Below is a small trained network, with its code and all its weights. Each question gives an input and a class and asks what happens when units are switched off, that is, made to give their printed mean instead of their output.

import numpy as np


def w(rows, s, z=0):
    codes = np.array(rows[::2]) - 128.0
    scale = np.full(codes.shape[1], s)
    scale[-1] = z or s
    return codes * scale


def norm(h):
    return h / np.sqrt((h * h).mean(-1, keepdims=True) + 1e-5)


def f(y):
    return y / 2 * (1 + np.tanh(0.7978845608 * (y + 0.044715 * y**3)))


def log_softmax(a):
    a = a - a.max(-1, keepdims=True)
    return a - np.log(np.exp(a).sum(-1, keepdims=True))


def net(x, mask):
    res = np.array(x, float).reshape(1, 3) / 4 @ E
    u = 0
    for l in range(2):
        y = f(norm(res) @ A[l][:, :-1].T + A[l][:, -1])
        res = res + np.where(mask[u : u + 8], y, B[l][:, -1]) @ B[l][:, :-1]
        u += 8
    return log_softmax(norm(res)[-1] @ U[:, :-1].T + U[:, -1])


A, B = {}, {}
E = w([
[125,215,204,91,141,130,163,226,143,124],'x0',
[139,210,104,90,113,98,115,49,126,134],'x1',
[107,97,115,5,26,135,151,167,134,162],'x2',
],0.0029)
A[0] = w([
[149,108,148,74,139,109,106,140,116,86,66],'L0N1',
[124,165,128,76,120,136,138,129,122,108,73],'L0N2',
[141,26,123,97,96,119,121,151,128,120,74],'L0N3',
[136,124,129,81,128,128,153,118,133,135,7],'L0N4',
[140,193,155,200,172,130,133,200,131,119,196],'L0N5',
[134,67,127,53,107,146,128,252,133,136,34],'L0N6',
[128,2,131,205,148,133,131,182,130,127,236],'L0N7',
[125,229,168,95,139,126,134,220,123,120,24],'L0N8',
],0.0092,0.0017)
B[0] = w([
[86,118,67,133,70,108,144,97,196,125,132],'L0N1',
[143,180,127,102,154,99,129,112,112,159,162],'L0N2',
[115,104,120,140,159,168,177,150,103,127,196],'L0N3',
[120,151,139,119,114,168,87,152,93,114,138],'L0N4',
[33,123,141,171,152,149,162,80,75,149,240],'L0N5',
[128,114,207,139,104,60,118,130,149,93,244],'L0N6',
[103,149,144,168,74,91,146,70,11,94,254],'L0N7',
[203,102,85,105,120,136,143,168,174,167,248],'L0N8',
],0.011,0.0082)
A[1] = w([
[65,96,85,103,141,212,126,154,121,128,55],'L1N1',
[120,102,101,159,188,144,115,119,192,183,135],'L1N2',
[184,153,98,106,134,138,97,154,170,85,78],'L1N3',
[164,104,79,159,117,179,178,186,161,147,10],'L1N4',
[11,128,196,143,104,112,151,110,85,110,130],'L1N5',
[133,92,148,244,168,106,130,76,89,82,247],'L1N6',
[115,149,130,202,222,155,106,92,120,105,165],'L1N7',
[134,187,107,133,118,118,60,93,107,124,185],'L1N8',
],0.012,0.0015)
B[1] = w([
[242,75,82,78,41,186,90,136,142,112,141],'L1N1',
[119,204,139,135,136,99,180,96,18,169,154],'L1N2',
[139,145,122,244,70,136,80,173,125,110,143],'L1N3',
[26,85,191,92,223,129,140,48,153,96,146],'L1N4',
[130,105,107,219,67,150,163,107,1,107,247],'L1N5',
[91,132,195,187,16,124,163,181,5,78,253],'L1N6',
[139,89,188,170,37,38,140,169,93,71,179],'L1N7',
[47,95,118,156,211,171,102,110,133,62,153],'L1N8',
],0.0078,0.016)
U = w([
[149,220,61,128,161,141,44,155,177,140,5],'0',
[212,128,167,95,83,54,118,217,255,153,95],'1',
[48,121,96,117,212,174,59,100,156,54,41],'2',
[94,90,166,188,57,120,167,124,7,71,246],'3',
[116,153,132,84,221,111,201,85,142,222,122],'4',
[173,64,68,42,109,215,93,95,140,103,27],'5',
],0.0088,0.002)

Each question gives the input, the list of numbers given to net, and the class t.
The units are the neurons (one row each of A and B). Each row of codes is followed by its name. A weight is (code - 128) times the scale printed after its matrix; where a second scale follows, it is the last column's (A, B and U).
mask holds one flag per neuron, layer by layer. A switched-off neuron (its flag False) gives its mean, the last column of its row in B, instead of its output. The means were averaged over made-up inputs and are rounded, as every weight is.
A unit's drop is (log p(t) with every unit on - log p(t) with that unit switched off) / (log p(t) with every unit on - log p(t) with every unit switched off).
The circuit of an input: a set's keep is (log p(t) with only the set's units on - log p(t) with every unit switched off) / (log p(t) with every unit on - log p(t) with every unit switched off). Starting from the 12 units with the biggest drops (on a tie, the unit counted first), units are removed one at a time, each time the one whose removal leaves the highest keep (on an exact tie, the one counted first), for as long as the keep stays at least 0.8.
units of the circuit, in order: the units of the circuit, biggest drop first
k most important neurons: the k neurons with the biggest drops, biggest first
k most important neurons of layer l: the k neurons of layer l with the biggest drops, biggest first
drop of u: that unit's drop, to one decimal
input [-3,5,4], class 5: units of the circuit, in order	(L0N7, L0N6, L1N6, L1N1)
input [0,2,0], class 2: 3 most important neurons of layer 1	(L1N6, L1N8, L1N5)
input [1,1,6], class 1: 4 most important neurons	(L0N5, L0N7, L1N6, L1N5)
input [6,6,3], class 1: 2 most important neurons	(L0N5, L1N5)
input [7,-2,-1], class 4: 2 most important neurons	(L0N8, L0N7)
input [7,-1,0], class 4: 3 most important neurons of layer 0	(L0N8, L0N7, L0N5)
input [0,3,2], class 2: 2 most important neurons	(L0N5, L1N8)
input [-5,6,1], class 2: 3 most important neurons of layer 0	(L0N5, L0N3, L0N7)
input [3,7,0], class 4: most important neuron of layer 0	(L0N6)
input [5,0,-2], class 4: 3 most important neurons	(L0N8, L0N7, L1N6)
input [6,7,-1], class 4: 2 most important neurons	(L0N8, L1N6)
input [5,-3,5], class 1: 2 most important neurons	(L0N6, L0N8)
input [-3,8,1], class 2: 2 most important neurons	(L0N5, L0N7)
input [8,4,-5], class 4: 2 most important neurons	(L0N8, L0N7)
input [1,4,-1], class 4: 2 most important neurons	(L0N7, L1N6)
input [4,-3,5], class 1: most important neuron	(L0N6)
input [1,4,0], class 0: 4 most important neurons of layer 1	(L1N6, L1N5, L1N3, L1N7)
input [5,5,1], class 4: 3 most important neurons	(L1N6, L1N4, L0N6)
input [6,-6,6], class 1: 2 most important neurons of layer 0	(L0N8, L0N6)
input [-7,6,7], class 5: drop of L0N7	0.8
input [4,6,6], class 1: drop of L1N6	0.1
input [5,4,-1], class 4: drop of L0N3	0.0
